Below is a small trained network, with its code and all its weights. Each question gives an input and a class and asks what happens when units are switched off, that is, made to give their printed mean instead of their output.

import numpy as np


def w(rows, s, z=0):
    codes = np.array(rows[::2]) - 128.0
    scale = np.full(codes.shape[1], s)
    scale[-1] = z or s
    return codes * scale


def f(y):
    return y / 2 * (1 + np.tanh(0.7978845608 * (y + 0.044715 * y**3)))


def log_softmax(a):
    a = a - a.max(-1, keepdims=True)
    return a - np.log(np.exp(a).sum(-1, keepdims=True))


def net(x, mask):
    res = np.array(x, float).reshape(1, 3) / 4 @ E
    y = f(res @ A[0][:, :-1].T + A[0][:, -1])
    res = res + np.where(mask, y, B[0][:, -1]) @ B[0][:, :-1]
    return log_softmax(res[-1] @ U[:, :-1].T + U[:, -1])


A, B = {}, {}
E = w([
[139,141,60,92,84,122,205,57,156],'x0',
[189,116,145,128,183,129,148,123,236],'x1',
[89,6,154,194,129,110,186,126,141],'x2',
],0.017)
A[0] = w([
[74,79,81,141,114,95,187,75,150,8],'neuron 0',
[147,177,141,116,188,153,10,153,112,242],'neuron 1',
[149,156,126,127,109,114,114,119,79,106],'neuron 2',
[121,80,157,201,185,118,118,170,127,103],'neuron 3',
[152,162,78,77,117,156,147,123,130,116],'neuron 4',
[70,150,121,97,77,133,128,115,78,255],'neuron 5',
[197,113,135,160,179,118,139,173,210,147],'neuron 6',
[115,126,124,73,143,138,47,156,140,150],'neuron 7',
[157,159,98,104,78,128,143,128,95,197],'neuron 8',
[149,125,120,158,173,119,127,145,142,76],'neuron 9',
[187,140,59,74,108,157,131,110,116,122],'neuron 10',
[77,92,207,169,89,74,97,154,93,183],'neuron 11',
[75,92,118,154,120,153,104,102,62,211],'neuron 12',
[128,173,108,106,89,119,149,107,99,165],'neuron 13',
[183,162,182,131,159,162,165,110,206,176],'neuron 14',
[169,177,89,97,118,115,142,74,128,102],'neuron 15',
[120,102,86,139,115,92,184,80,137,39],'neuron 16',
[132,100,140,141,205,86,140,141,201,118],'neuron 17',
[139,101,174,135,204,124,127,142,142,135],'neuron 18',
[84,150,116,96,68,150,140,163,91,221],'neuron 19',
[163,161,89,111,186,136,124,114,158,58],'neuron 20',
[98,159,115,98,94,101,140,82,92,176],'neuron 21',
[187,150,118,97,144,106,128,119,164,74],'neuron 22',
],0.013,0.0054)
B[0] = w([
[220,222,120,84,88,136,173,185,159,216],'neuron 0',
[211,182,105,108,69,120,162,202,151,248],'neuron 1',
[124,127,142,149,133,122,142,125,164,163],'neuron 2',
[74,129,193,167,131,173,108,93,125,211],'neuron 3',
[81,84,112,157,146,126,115,98,107,201],'neuron 4',
[113,142,168,245,111,118,138,134,176,221],'neuron 5',
[126,123,145,110,98,183,93,68,138,240],'neuron 6',
[172,136,151,104,93,121,133,166,157,181],'neuron 7',
[90,109,136,172,109,120,126,130,173,198],'neuron 8',
[126,100,142,132,88,173,116,110,126,153],'neuron 9',
[99,97,119,155,137,123,88,97,116,209],'neuron 10',
[91,142,97,140,176,140,177,134,63,222],'neuron 11',
[108,160,93,176,175,100,168,170,74,208],'neuron 12',
[134,118,147,171,139,132,125,112,170,196],'neuron 13',
[140,108,86,53,123,136,39,102,107,239],'neuron 14',
[87,89,126,125,193,144,78,95,107,212],'neuron 15',
[185,150,105,105,112,106,109,175,175,200],'neuron 16',
[116,122,159,109,110,177,100,103,140,219],'neuron 17',
[125,131,183,139,120,214,123,91,143,192],'neuron 18',
[137,104,177,197,109,125,166,139,140,203],'neuron 19',
[123,124,83,79,130,123,119,106,102,186],'neuron 20',
[122,116,153,189,90,104,109,124,169,199],'neuron 21',
[138,112,106,101,168,118,73,123,100,189],'neuron 22',
],0.012,0.018)
U = w([
[192,195,118,161,71,67,191,242,146,194],'0',
[43,93,210,177,92,161,99,48,161,195],'1',
[239,174,125,26,54,166,105,145,156,79],'2',
[84,74,66,91,203,109,68,66,110,2],'3',
[21,147,125,145,244,141,178,147,12,141],'4',
],0.011,0.0025)

Each question gives the input, the list of numbers given to net, and the class t.
The units are the neurons (one row each of A and B). Each row of codes is followed by its name. A weight is (code - 128) times the scale printed after its matrix; where a second scale follows, it is the last column's (A, B and U).
mask holds one flag per neuron, in row order. A switched-off neuron (its flag False) gives its mean, the last column of its row in B, instead of its output. The means were averaged over made-up inputs and are rounded, as every weight is.
A unit's drop is (log p(t) with every unit on - log p(t) with that unit switched off) / (log p(t) with every unit on - log p(t) with every unit switched off).
The circuit of an input: a set's keep is (log p(t) with only the set's units on - log p(t) with every unit switched off) / (log p(t) with every unit on - log p(t) with every unit switched off). Starting from the 12 units with the biggest drops (on a tie, the unit counted first), units are removed one at a time, each time the one whose removal leaves the highest keep (on an exact tie, the one counted first), for as long as the keep stays at least 0.8.
circuit, biggest first: the units of the circuit, biggest drop first
most important unit: the unit with the biggest drop
top k neurons: the k neurons with the biggest drops, biggest first
drop of u: that unit's drop, to one decimal
input [7,1,2], class 2: top 2 neurons : (neuron 0; neuron 12)
input [1,5,0], class 3: most important unit : neuron 1
input [1,7,0], class 3: circuit, biggest first : (neuron 1; neuron 14)
input [-5,2,0], class 2: top 2 neurons : (neuron 1; neuron 5)
input [1,0,5], class 0: top 3 neurons : (neuron 0; neuron 14; neuron 15)
input [-4,2,0], class 2: top 2 neurons : (neuron 1; neuron 5)
input [-8,-3,1], class 4: top 3 neurons : (neuron 11; neuron 3; neuron 0)
input [7,0,-5], class 1: top 2 neurons : (neuron 21; neuron 8)
input [1,6,-7], class 3: top 2 neurons : (neuron 15; neuron 0)
input [-8,-5,0], class 0: top 3 neurons : (neuron 1; neuron 7; neuron 15)
input [0,0,-1], class 0: drop of neuron 14 : 0.2
input [2,0,-4], class 1: drop of neuron 14 : 0.1
input [-2,1,0], class 2: drop of neuron 5 : 0.1
input [-5,-7,2], class 4: circuit, biggest first : (neuron 11)
